Each row was made from one small tree. The marks that hang from a mark follow it in brackets, in the order of their numbers. Every link used is in the known rows. Write each row's tree.
Each row is shifted at random along 5 fixed directions that mean nothing.
Known rows:
K100(K311(K8) K644(K638(K682))): [  35   74 -209  -11   94   55  149   87 -125   13 -317  265  215   14
  104 -153 -141  -72    0 -123 -141 -332   44  196  -14 -281 -108 -189
 -125  283  140   38 -325 -136  -50 -383 -337  -64  -79   48  -62 -164
  189  -75  232  -78 -188  -23   35 -228  -69  303 -170 -487  135  211
  535 -383    2   76  112  156 -118]
K311(K8(K412(K460))): [ -33   91   28  406  134   17   34  298  -22   88   -1   88  -87 -301
  214   64 -242 -108  -75  108  -22   87 -113  -64 -129  -80 -112   98
 -277  199   -7  151 -111   44  -39  155  -18  -10  179 -106  195  -16
  -30 -147  248   30  150   24  -94  300  140  219 -117 -147 -393  110
  -42 -424  218 -578 -364 -208  -41]
K48(K132 K460(K976(K8(K412(K682(K100))))) K992): [  46   98 -141   64 -136   25  123  152   -1  -44 -176  119   42 -110
  210   69  -59   40   28  -81  112  -16    4  -46 -120 -143  -88   -7
 -283  369  -86   25 -305   51  -51  -92  -89 -197  106  103  103   21
   34 -196  100    6   13   82 -168 -145  104   97  -57  -97 -270  -27
  131 -329  132 -177 -158  158   -5]
K638(K682(K100(K311(K8(K412)) K644)) K976(K460)): [ -63  -68  162  178  116  117   68  110  -45  -48  130   77 -162   38
 -113    2  -44 -197   21   29  -60  -24    0  127   57   28   24  233
  172   51   98   96   12  167  -35  209   25  -86   21   33  -23  147
    8   46  -18 -191   61  -13  -12  115  -30 -112   -6  124 -117  -89
  -52  -18   41 -160  -94 -129 -103]
K460(K8(K412(K682(K100))) K976): [ -21  140 -131  316  204 -265  164  172 -170  124   37  -43 -174  104
   30  162 -315 -114  -46  -46   -1 -106  -96    0   45 -509 -126  -62
  134  253  340  458 -186 -249   47  -77  272  127 -237  246  -25   44
   52 -345  189  -51 -214   -3    2  245   79  127   79  293  -58   46
  194  -93  -36 -320  -69  182 -242]
K460(K8(K412) K976(K682(K100(K311 K638 K644)))): [-238 -110  -32  -60 -189  -10 -213  124   51   10 -318  240  -54  322
   64  231  -64  113    0    2 -245   49  -85  152   98  210  105 -204
  334   18   22 -128 -252  -80   58   70 -366 -148  253 -175  282  -87
   92 -290  267 -257  200  -23  -37 -265  120  237  -24  -80   24  238
   57 -419  157 -104  126   36  -25]
K100(K311(K8(K412) K644) K638(K976(K682))): [ 123   63  107  119   42  226   11    9   79 -171   33  -15 -193 -140
 -152 -211   56 -182  214  -99   26 -144   95  182 -128  265   46  157
  148   15 -107 -107   65  295 -180  287 -175 -353  109   70 -117   92
   20  383 -195  -16 -103   36   86  -92 -106 -209   73 -259 -142  -98
 -169  -34  130 -220 -134 -195  -55]
K638(K976(K8(K412) K460 K682(K100(K311(K644))))): [-204 -151  259 -101    2   43 -229   -9    8  -51   21  -25 -231   58
  -23 -155   36 -272  -16  108 -219   73  -59  106  243  176   73   48
 -179 -273   41 -206   78  -47   56  235 -121  -34  114 -284   70  -88
  -97   65   24 -248  113   27   71  -43  -63 -168   -5   61  101  -74
    5   90 -106 -185  197 -107    5]
K682(K100(K644(K638)) K976(K8)): [ 387  -97   42 -246  -79  414  194  -85  -26   88 -225  248   95 -232
   40  -28  232   36    1 -287  -61    6  124   59 -313   11 -168   84
 -412  196   16   66 -160  149 -306 -140 -225 -215   -9 -131    8  -75
  202   56  -57   51 -199   11  -78 -135   37    0   39 -116   43  130
  -58 -137   -4 -270 -272  148   90]
K48(K112(K100) K132(K8(K412) K992) K460(K976)): [  23  234 -489   62  -42 -474    0   -9 -103   21    2 -171  220  120
   -5  -87 -214  167  -42   48  141 -177    2  -10  125 -332   -4 -219
 -428   85  218  107 -195 -285  132 -420  276  147 -302  226 -118  -43
    0 -182  -44   35 -272    7   46 -149  -46  -59  -82  101  159  -41
  422  133 -148  311  345  336 -116]
K48(K132 K460(K8) K992(K112 K682(K100))): [ 377  335 -111 -116 -176  121  225 -242   97 -122  -49  -14   -1 -140
  -36   12  280  143   62 -127  325 -130  123 -258 -284  -76  -11  -46
 -379  241 -253  -71  152  142 -117 -118  170  -93   27  277 -104  132
   70  238 -151  271 -158  131 -184 -160   33 -407   -3  -23 -101 -116
 -233  212  -77  255    5   55  115]
K644(K638(K976(K8))): [  22   -3    3 -488 -161  304 -187 -127  -36  -16 -502  188  218  -42
  296 -110  111   55 -143   58 -262 -127   80  -47  280    1  -32 -368
 -484 -177 -130 -496  -66 -283  -15 -395 -485   75  152 -381  164 -521
   95  -43  275 -129   -8   89   12 -385   -7   86 -191 -357  420  206
  205 -220  -41  359  456  -77  180]
K976(K460(K8(K412)) K682(K100)): [  72 -191  186  -67  -61  239   74  -61  -75 -101 -210   21   -7   64
  -69 -172   35 -278  211 -284 -164 -103  131  344  -41 -148  -25   62
 -158  -40  -11  -53 -272  102 -121  161 -201 -386  -95   48  -85  -85
  112   81 -130 -298 -260   75  164 -358 -129  -21  140   74  150  -65
  156   39 -153 -328  115  216 -104]
K976(K8(K412) K460 K682(K100(K311(K644(K638))))): [-207 -157   16  296  249   29   80  334 -229  174 -101  173 -154  -64
  172 -324 -423 -552  -76 -153 -367  -37 -198  286  153 -434 -200  166
 -411  276  264  330 -509 -167    5   40 -140  -81  -84 -213   80  -97
  -14 -369  347 -267  -26  -42   32  112   18  319  -96 -115 -183   48
  616 -421  -85 -882 -167  144 -260]
K132(K8(K460(K976)) K112): [ 157   67  -94  -22  -39 -140 -122  -94   40  114   73 -149   63  -42
 -134  -47  -13  147   -8  164   57   11   18  -44  -78  137   45  -55
 -270 -150   55  -20   96  -44  -69  -87  125   39 -111  -35  -34  -42
  -86    8 -135  111 -149  -14   51   38  -42 -143   16    2   80    5
  -54  145  -22   79   88  110   45]
K8(K460(K976(K682(K100)))): [  95  -12   12   70   99 -176  157 -110  -88  -31  149 -233   53  -39
 -202 -114  -50  -78  155 -101  124 -113   85  165  -40 -251    4   91
  286  -82   69  182    1  -23    0   48  262  -75 -329  334 -290   62
   55   69 -269  -22 -369   18  208   27 -147  -89  236  303  162 -279
   82  416 -200  -17   79  258 -165]
K992(K112(K48(K460(K8)) K100(K638(K976))) K682): [ -66   21  -76  121    6 -114  -46  -19  -18 -137   30 -142    3  317
  -82   13 -191  -84   98  -54  -23  -80  -54   88  212  -54  134   28
   36  -45 -135    6   63  -42   99  181  144   33  -96   46  -74  -19
  -51   92  -26 -164   39   35  175  -77  -25   42  -27   -8   10   -6
    1  149   25   68  168 -149  -92]
K644(K638(K682(K976))): [-158  110 -147  377  439 -253  219  215 -272  129  378 -204  -32    1
    2 -103 -435 -241 -240  310   58   -4 -179 -190  261 -543 -182   87
 -144  119  410  563   17 -271  226 -182  472  482 -344  236 -157   13
  -75 -286  245   62  -45  -73   57  611   35  199 -108  348  -68 -108
  333   77  -49  -70  -64 -140 -203]
K48(K132(K8 K112(K100(K638(K976))) K460) K992): [  84  153 -650  165  208 -395  156  117 -303   64   40  -91  237  214
    0 -230 -457  -64  -99  100    5 -339    2  111  371 -522 -147 -134
 -489  274  393  388 -389 -440  158 -615  271  253 -509  198 -231  -75
  -65 -236   58 -108 -379 -130  106  -25  -78  225 -233 -104  151 -161
  783  -26 -177  138  322  433 -252]
K638(K682(K100(K311 K644)) K976(K8(K412) K460)): [  19 -174  242 -215 -132  439  -26  -20   20  -37 -294  334 -106   22
   43  -24  193 -127   57 -182 -253  -62  123  208    0  163   29   87
   18    3  -79 -281 -129  175 -185   87 -420 -291  220 -242  134  -75
  115   72   45 -266   47   53  -76 -310  -41 -134  -23 -145   67   76
  -29 -190    5  -93   38  -11   49]
K638(K682(K100(K311) K976(K460))): [  34  -86  -29 -266   -7  193   93 -103 -110   16 -177  176  104  134
   17   49  161   21 -125   -4 -154  -86   67  -29   81 -139  -84  -62
    0  -23  131  -38  -70 -171   34 -278  -99  141  -41  -28    6 -151
  107  -19  153  -81 -103    4  -58 -123    0  -55  -71  150  317    3
  170   53 -178  304  255   90   39]
K132(K8(K460) K112(K48)): [ 215 -126   -2   32 -141   80  -75  -60   74   17  -29 -118  215 -119
 -137 -107   12   63  165  -57  -14   14  106  177 -286  253   55  128
 -386  -98 -106  -91  -66  224 -197   86 -112 -291  -57 -105  -37  -37
  -78  196 -295   11 -123   20  136 -166  -89   48   24 -171  -50   86
  -84    6  100  -68  -73  109   58]
K412(K460 K682(K100(K311 K638(K976) K644))): [ -24 -115  162 -445 -147   89 -123 -223  187  -62  -66   95  143  171
   86  262  408  275    8  -75   88   42   90 -125  145  327  108 -179
  707 -221 -292 -397  290    3   24  -61 -131  132  125  -81   16   75
  -54  168 -131   49  188  -72 -103 -161  -13  -91  125  -92  284   37
 -309  170  -40  551  141  -16  224]
K412(K8 K682(K976)): [   8   20  110   75  262 -212  137  -30  -93  -12  213 -260 -195  172
  -88   -2  -75 -196   86  -30  127    0    2  -42   86 -309  -92  -25
  -69  -52  255  262  119 -119   -4    2  304  162 -343  265 -246   46
  -92   56 -119   62 -238   21  149  215 -134  -56  157  146  116  -78
    1  315 -101  -34   -9  118  -76]
K112(K48(K132) K100(K644(K638))): [  23 -167  -75  117  -88   -7   75   30  -11 -214   22  -63  329  -46
   30   34  -90    5  152 -181   41  -51  107  223 -219   22    9  142
  -18   92 -131   66 -162  182   -9   62 -128 -238  -78   75 -134   38
   51  203 -229 -119   -4  -73  148 -147  -42  449   17  -50 -118  137
  154  -98  100    5 -160   78  -59]
K48(K132(K460(K8(K412)) K992(K682))): [ -75  123 -230   79   -2 -258 -137   34  -84  -52  -26 -141    0  179
  -92 -157 -192    5    5  254  -40 -111  -41   58  123 -105   57 -152
 -234  -57  212   23 -126 -140  169 -175   50   49  -90  122  -44 -125
  -11 -111   47  -18 -117   34  137 -180  -84  -24 -167  -68   48  -58
  341  -49  -51  196  319  111 -109]
K412(K8 K460 K682(K100(K638 K644))): [  10 -188  367  172   18  241   68  153  156  -30   95   72 -158   43
   69  284   68  -60  206 -250  164  245   -5   40 -166  254  -15  251
  364  147 -274   29   19  443 -252  430  -95 -266   98   44   44  314
 -118   62 -176  -10  263  -56  -78  112   36  175  219 -157 -361  133
 -453 -215  319 -468 -605  -98   67]
K311(K8(K412 K460) K644): [ 194  251 -180 -115  -30  -90   -2 -106  -88   99 -447   49  106 -327
   75 -256    3   21  -32 -221 -171 -317   68  184  -52 -318  -86 -399
 -251    7  135 -226 -181 -340  -47 -357 -260  -46  -71  -73   46 -420
  255   56  149   71 -435  151  108 -401  -92  -82 -136 -460  356   -3
  378 -132 -201  182  407  198  -59]
K644(K638(K976(K682))): [ -83 -118  142  162  137   58  -15  108 -112 -176   94 -235  -32  128
  -94 -281 -275 -307  152  130  -42  -32   -2  236  183  -71   38  135
 -291 -131   53   60 -104  122   -9  208  -23 -185 -181  142 -192 -108
  -15   35 -111 -246  -96   56  306  -28 -163  153   44   44    5  -84
  133   44  116 -178   58 -172 -144]
K48(K112(K100) K460(K8(K412)) K992(K682)): [  92  332 -322  255   62 -388  305  -71  -73    0  229 -264   47  -45
  -63  -43 -120   11   97 -167  346 -216   61  -94  -34 -530  -33  -16
  -92  194   27  288   37  -89  109 -136  537  127 -348  467 -256  237
   -6   52 -186  155 -266   24   17  120  -24  -87   95  235    5 -147
   88  429 -192   99   74  205 -151]
K976(K8(K412(K682(K100))) K460): [  62  -95  245   36   77  128   70  -21    0   18   85  -30 -170 -241
   40 -132   59 -271   72 -154   -7   46   44   32  -97 -128  -78  158
 -173  -28  -49   36   37  104 -101  207   53 -105   -8  -61  -43   68
  -55   97 -117  -12  -65   23   -2  126  -43 -107  126   94 -107  -98
  -89  117 -133 -448 -210   55   -5]
K311(K644(K638(K682(K100 K976(K8(K412) K460))))): [-168  -63  181  350  124   20 -103  257  -62   39  179 -140 -293  -81
  -81 -145 -259 -288  -77  172 -125  216 -224   69   13   40  -32  199
 -380  -16  205  169  -56  130   17  332    9  -57   26 -104  117  -26
  -37 -116  132  -80  175   28   86  219   42   82  -97   85 -258   35
   11 -226  198 -459 -204 -339 -101]
K638(K682(K100(K311)) K976(K8(K412 K460))): [ 216  -59  299   27  -73  530  162  -39   42  -12 -117  179 -184 -252
  -81  -56  209 -150  171 -320  -76  -56  178  172 -284   82   -9  335
  110   81 -158 -124  -44  425 -338  238 -205 -424  123  -30   13   89
  109  235 -177  -46 -103   97  -74 -112  -56 -325  138   -5 -138  -16
 -356   -1   68 -255 -255  -64   11]
K100(K311(K8(K460)) K638 K644 K682(K976)): [ 365  128 -233 -289   27  174  362 -247   47   16 -144  276  258 -118
 -126  -32  327  244  191 -508  159 -360  327  119 -290   10  -72  -29
  910  283 -111   54  -30   74 -202 -333 -125 -181  -83  256 -296  185
  198  287 -231  275 -418  -65  -61 -229 -144 -174  157 -360  185 -167
  110  154 -179  307 -120  400   -8]
K638(K682(K100(K311 K644) K976(K8(K412) K460))): [ 292 -116  265 -103  -40  403  222 -156   62  -39   76  119 -141 -186
 -188  -39  363  -88  161 -278   59    4  196   77 -408  131  -48  315
  109   57  -44   44   96  418 -277  202  -31 -314   26   82 -128  229
  107  330 -306   73 -165   13  -74  -24  -71 -357  190  157  -68  -68
 -306  195  -66 -208 -321   58   49]
K132(K8(K412(K682(K100))) K112 K460(K976) K992): [ 395   83 -192 -297  -90   20 -190 -248   68  199   66 -163  183 -186
 -120 -227  260  205  -47  107   53  -76   82 -200  -94  146  -31 -120
 -280 -212  116 -146  189  -36 -114 -338  250  128 -159 -103  -57  -54
 -149  131 -306  281 -307  -81  -45 -112  -14 -515   -3  -11  218   35
  -94  202 -192  240  154  227  128]
K48(K112 K132(K8 K460) K992(K682)): [  51  161 -448 -177 -158 -219  -64  -75  -87  -40 -275  -31  196  269
   -6 -233 -118  180   -9  156  -11 -213   52   42  123 -135   30 -357
 -720   79   78 -127 -295 -258   96 -485  -78   -3 -113  111  -34 -255
   32 -120   82   16 -209   84   46 -474  -98   14 -264 -316  206  -46
  504  -45  -73  505  515  286   16]
K992(K112(K48) K682(K100(K638(K976(K8)) K644))): [-182 -109  -46 -190  -61 -147 -275  -68   54  -29  -63   30  -62  373
  -59   33  -37   66 -128  182 -189   91 -163  -31  297  267  193 -208
  -19 -218  -39 -184  178 -198  193   87  -42  237  161 -287  155 -140
  -55  -20  159 -141  309   -5   47  -79   64  106 -184 -140   98   51
  -93   53    6  311  282 -241   91]
K644(K638(K682 K976)): [ 168 -127  145 -368 -180  433  -43 -192  -83 -301 -487  -41  161  233
 -102 -323   80 -107  286 -190 -192 -305  276  430  124  -36   86 -183
 -264 -239  -93 -475 -233  139 -179  -96 -524 -472 -133  117 -179 -431
  256  259 -182 -326 -392  209  360 -809 -302  -41   25 -277  511   23
  184   27   33  443  526  -25  -15]
K8(K412 K460(K976(K682(K100(K311 K638))))): [  28    4  -82 -234 -108 -141  -35 -209   33   50 -162  -13  131  -30
  -50  -68  141  197   63 -218  -54 -121   90  146   66  -75  101 -196
  775 -192  -76 -180   10 -157   78 -135  -28   -5  -52   37  -47  -71
  129   -7 -112   83 -218   14   76 -242  -78 -163  169   39  328 -183
   17  242 -205  336  299  227  -21]
K48(K112 K460(K976)): [-138   44 -183    9 -136 -211  -75  118   -9   -4 -178   35  181  212
  134  153 -188  227  -50  218   96   42  -71  -27  104  -23   63 -181
 -411   29  -34  -54 -198 -173   67 -115  -73   36    7  106  120 -160
   53 -330  215 -130   94   83   23 -108   52  273  -86   37   66   54
  219 -166  114  154  208   40   11]
K992(K48(K132) K112(K100) K682(K976(K460))): [ 274   86  -37   33  139 -149  119 -142 -125 -146   37 -164 -198  232
 -154 -248 -146 -165   78 -121  -19 -146  -46   90   11 -299   35   62
 -308   75   13  237   57  -55   -7   65  280    1 -232  213 -251  -57
   88  124  -68   82 -303  146  154  -58 -125 -329    0   26  -75 -271
  193  317 -163  -68   97    6 -132]
K100(K311(K8(K412)) K638 K682): [-173   96 -162   90   60  105   -8  135  104   41   -2  276   31  -85
  143  151    4  176 -100   77    9    0  -23 -194  -48  230   -8   -4
  611  154 -158  -29   42   18   85  -27 -151  123  369 -106  166  131
  -69  -31  251  181  338 -102 -239  210  151  192 -120 -255 -275   62
 -123 -298  138   49 -249 -215   76]

Which tree is each row?
[  45 -116  382 -177  -56  -70  -83 -227  217 -170  255 -264 -154  243
 -196  267  325  100  282 -202  314  145   90  -21   19  314  139  -12
  773 -271 -232 -173  428  281  -79  348  163 -105 -114  223 -209  339
 -152  317 -506   75   13  -43   93  -49 -124 -260  408  124  138  -81
 -583  454   42  169 -108    8  103]  K412(K8 K460(K976) K682(K100(K638 K644)))
[ 287    5  199 -258  -36  201   89 -297   32  -78  -38  -41  -38 -353
   -3 -245  300 -145  154 -220   65 -149  254   36 -175  -97  -52   16
 -213 -174 -153 -192  181   76 -155   19  -34 -164  -44  -14 -190  -31
   50  364 -293   71 -335   77   66 -126 -163 -323  173   18  198 -173
  -68  368 -307 -119   48  171   73]  K976(K8(K412) K460)
[-282 -106 -181  -42   77 -178  -51  117   20   -2  119  122   63  345
  -56  189  -96  239  -69  228   45  120  -38  -27  169  290   84  -73
  636  -19  105  124    1  -81  199   -1  -29  191  113   50   34   96
   -2 -178  130  -43  280 -124   -3  121   37  377  -81  -36  -42  -89
   82  -78   99  269  -57  -54   10]  K100(K638 K644 K682(K976))
[ 284  -11   83 -275 -108  464  100  -84   54  148 -214  362  148 -463
  274   42  298  110 -164 -174  -50   23   98 -162 -201   69 -142   34
 -151  154 -203 -135   29   68 -217 -175 -222  -10  237 -316  178  -68
  125   10   87  115   68  -32 -281   18  159  -33  -37 -137  -49  138
 -152 -234  -42 -142 -265  -12  194]  K682(K100(K644(K638(K976(K8(K412) K460)))))
[ -17   93   64  100   21  175  -26   57   70  -31   72   57  -45 -218
   72  -11   58   -2  -82  210   51   18  -47 -182 -210  173  -31  101
 -144   35  -78  -57  145  133  -47   33 -122   35  187  -30   53   14
  -10  132  112  151  182  -24 -103  184   65   75  -95  -93 -173  186
  -88 -193  142   22 -171 -286   76]  K100(K311(K644(K638(K682))))
[-185  141 -401  -79 -200 -438 -151  -52   35  -17  -94  -59  147  217
   12   -4  -84  277  -82  141   12  -27  -36  -39  111   50  143 -341
 -247   -7  -26 -169  -94 -246  228 -291   16  144   56  -28   88  -86
  -22  -83   74   37  128  -16  -47 -254   11  146 -226 -218   76   56
  231   25  -19  562  389  155   67]  K48(K112(K100(K644)) K132(K8(K460)) K992(K682))
[ 177  -90  259   62   -6  476  129   20   28   11   46   57  -91 -278
  -19 -105  129 -156   48 -166  -32  110   41   -7 -267   65  -87  327
 -100   90 -130   47    7  389 -222  201  -80 -247   94  -67   11   92
   28  120  -90  104   25   22  -77   99   30 -170   83   84 -223   58
 -271  -94  137 -372 -395 -212   50]  K644(K638(K682(K100(K311) K976(K8(K412) K460))))
[  67  -18  -40 -215  -10 -183  -12 -147   -8  225   22  -10   57 -145
  -55  -17  145  166 -162 -120  -63  118  -56  -29   48  -71  -17 -134
  136 -127  170   55  112 -188   71 -193  113  236 -109 -198   41  -30
   84 -116  -22  183  -71  -40  -12   80   22 -135   37   84  240  -60
  -64  212 -182  134   74  131   55]  K682(K100(K644(K638)) K976(K8(K412 K460)))
[ -57 -282   69 -252 -158  -56 -196 -118   13 -170  -97  -66   29  404
 -211   23  138   88   99   56 -159   88    4  269  110  249  158  -24
  -32 -325   75 -150  -55   13   75   85 -185 -117  -60  -78  -47  -90
   67   67 -144 -220  -35   28  233 -331 -126   23   53  150  360  -38
  -18  191  -24  197  340   56   23]  K682(K100(K311) K976(K460))
[ -33   -6   -7 -166   32  178   50  -87   16  -61  -25   81   35   48
  -34   -6   73   46   80  -80   43 -109  171   16  151  121   34   10
  531  -65 -159 -142   69   13  -14  -19 -100  -30   55   41  -95   20
  -19  120  -69  -36  -16   -5   19  -64  -85  -20   60  -92  102 -207
  -52  170  -65  235   52    2   29]  K100(K638(K976(K8(K460))) K682)
[  85  176  189  361  150  -64  -14   62   -2  -33  279 -339 -255 -270
 -204 -153  -97 -211   55   -8  112   20 -101    9 -120  -55  -36  102
  -42  -37  117  112  197  201  -35  311  232 -102 -119  163  -91  106
  -30  188 -156  142 -127   62  112  175  -32 -292   72   79 -147  -69
 -213   81  108 -270 -172 -315 -124]  K311(K8(K412(K460(K976))) K644(K638(K682(K100))))
[  -2 -139  220    6  -63  -31  -11    5   70  -18 -106  -38  -89  158
  -85  130   34   -2  235 -294   18   72   19  246  -94   41   66  -10
  319   -4  -50  -51 -106  164 -169  205 -128 -283  -91  102  -26   59
   40   -9 -187  -84  -66   37  118 -213  -93   75  216 -129   21   69
 -158  -27  109 -112 -106  187  -33]  K412(K8(K460(K976)) K682(K100(K644)))
[ -87 -233  -68 -214 -267 -103 -104  -91  -21 -318 -291  -86  355  417
 -105  -17   -8   76  269 -135  -74 -151  116  415   46   51  140 -115
  -10 -117  -49 -230 -323   16   80  -28 -342 -376 -133  154 -145 -163
   87   76 -196 -312 -183  107  302 -685 -193  208   50  -54  307  -46
  356   37  -15  394  443  283  -73]  K112(K48(K132 K460(K976(K682(K100(K311))))))
[-282  -43   96  164   36  -75 -207  271   32  156  -68   92 -116   24
  281  145 -180   18 -198  114 -184  214 -260  -69  182   41   10  -49
  221   11    9  -41  -74 -108  106   85 -100  186  213 -278  332  -84
  -67 -359  353    4  391  -16 -124  172  162  222 -107  -97 -180  216
  -47 -444  234 -157 -122 -280   23]  K8(K412(K460 K682(K100(K311(K644(K638(K976)))))))
[-537 -203  125 -110 -288 -250 -578   87   90 -102 -242  -72 -147  563
  -48  240 -103  118  -35  344 -332  260 -213  133  356  399  284 -366
   60 -458   82 -396  -78 -176  295  275 -333  -31  295 -304  385 -264
  -27 -291  265 -400  394   60  148 -348   77  197  -82  114  207  220
  -96 -211  175  165  523 -196   40]  K460(K8(K412) K976(K682(K100)))
[-510 -137  -75  133  115 -350 -203  230 -105  -16   74  -59  -82  538
  -40  162 -341  -23 -104  371 -172  162 -188   50  381   38   83  -89
  117 -143  285  159 -148 -288  335   71   15  232    9  -43  106  -90
 -101 -380  325 -269  257  -22  141  107    4  381 -147  186   60  -17
  309  -98   56   46  235  -59 -108]  K100(K682(K976(K460(K8))))
[   5  -38  -68 -182  -94 -316  -59 -154   -2   42 -237 -104  123  157
 -109 -118    8  167  162 -358  -99 -163   38  372   86 -228  141 -290
  767 -152   64 -121 -159 -154   56 -151  -74 -114 -242  139 -111 -110
  201 -122 -167   25 -331   52  231 -427 -183  -43  199  -95  404  -80
  173  163 -131  376  356  329 -125]  K8(K412(K682(K100(K311 K644(K638)))) K460(K976))
[ 220  109 -180    7 -117  -19  215  -89   13  -82  -57   10  246  -21
   37   95   52  181  160 -216  273 -179  160   36 -235 -168  -17   74
 -138  172 -181   60 -108   73 -152 -128   83 -162 -195  337 -191   96
  110   81 -188   32 -256   19   11 -117  -42   18  168  134   84   31
   73  159  -50   57  -27  244  -41]  K48(K112(K100(K311)) K460(K976))
[   7 -237  265   35 -154  342  -19   21   83 -218  -28   36  -55  107
 -209   48  129   -5  211   45   22  108  109  216 -286  369  119  198
 -107 -115  -95 -170  -49  503 -167  402 -279 -427  144  125   12   60
  126  247 -222 -221  126   56   95 -238  -63  130   44   28 -126   62
 -331  -54  218    5 -152 -196   47]  K638(K682(K100(K644)))
[-160  -73  -49  228  162  -30  100  188  -76   63  167  121   35  -43
  121   59 -177 -161  -89   -7  -64   27  -86   -2   14 -129  -96  218
   41  189   68  279  -86  -16   50  -10   51  135  -36  -97   -7  134
  -46  -99  146  -74  165 -178  -57  323   73  311  -53   43 -173  186
  224 -187   30 -353 -273   -3 -101]  K112(K100(K311 K644(K638(K682(K976(K8 K460))))))
[-300  -18  135  400  352 -560   28  143  -56  169  588 -403 -294  157
 -178  183 -243 -146  -98  154  155  327 -281 -160  241 -224   -8  140
  314 -118  324  479  269 -148  220  224  640  455 -326  149  -92  290
 -274 -203  -45  135  151  -89   77  691   12  -12  148  443 -126 -169
 -227  386  -24 -152 -176  -42 -119]  K412(K8(K460) K682(K100 K976))
[ 172  146 -192 -158   -2  132  146  -60  -50    0 -105   96   63 -163
  171  -35  112   73  -99  137   37 -106   85 -263 -102 -119 -125  -81
 -245  139  -32   12   30 -132   17 -270   49  153  115   23   12 -142
   50   60  140  149  -73   39 -147   27  102   47 -138  -63   -3    6
   56  -38  -45  129    6    2  110]  K48(K992(K682(K976)))
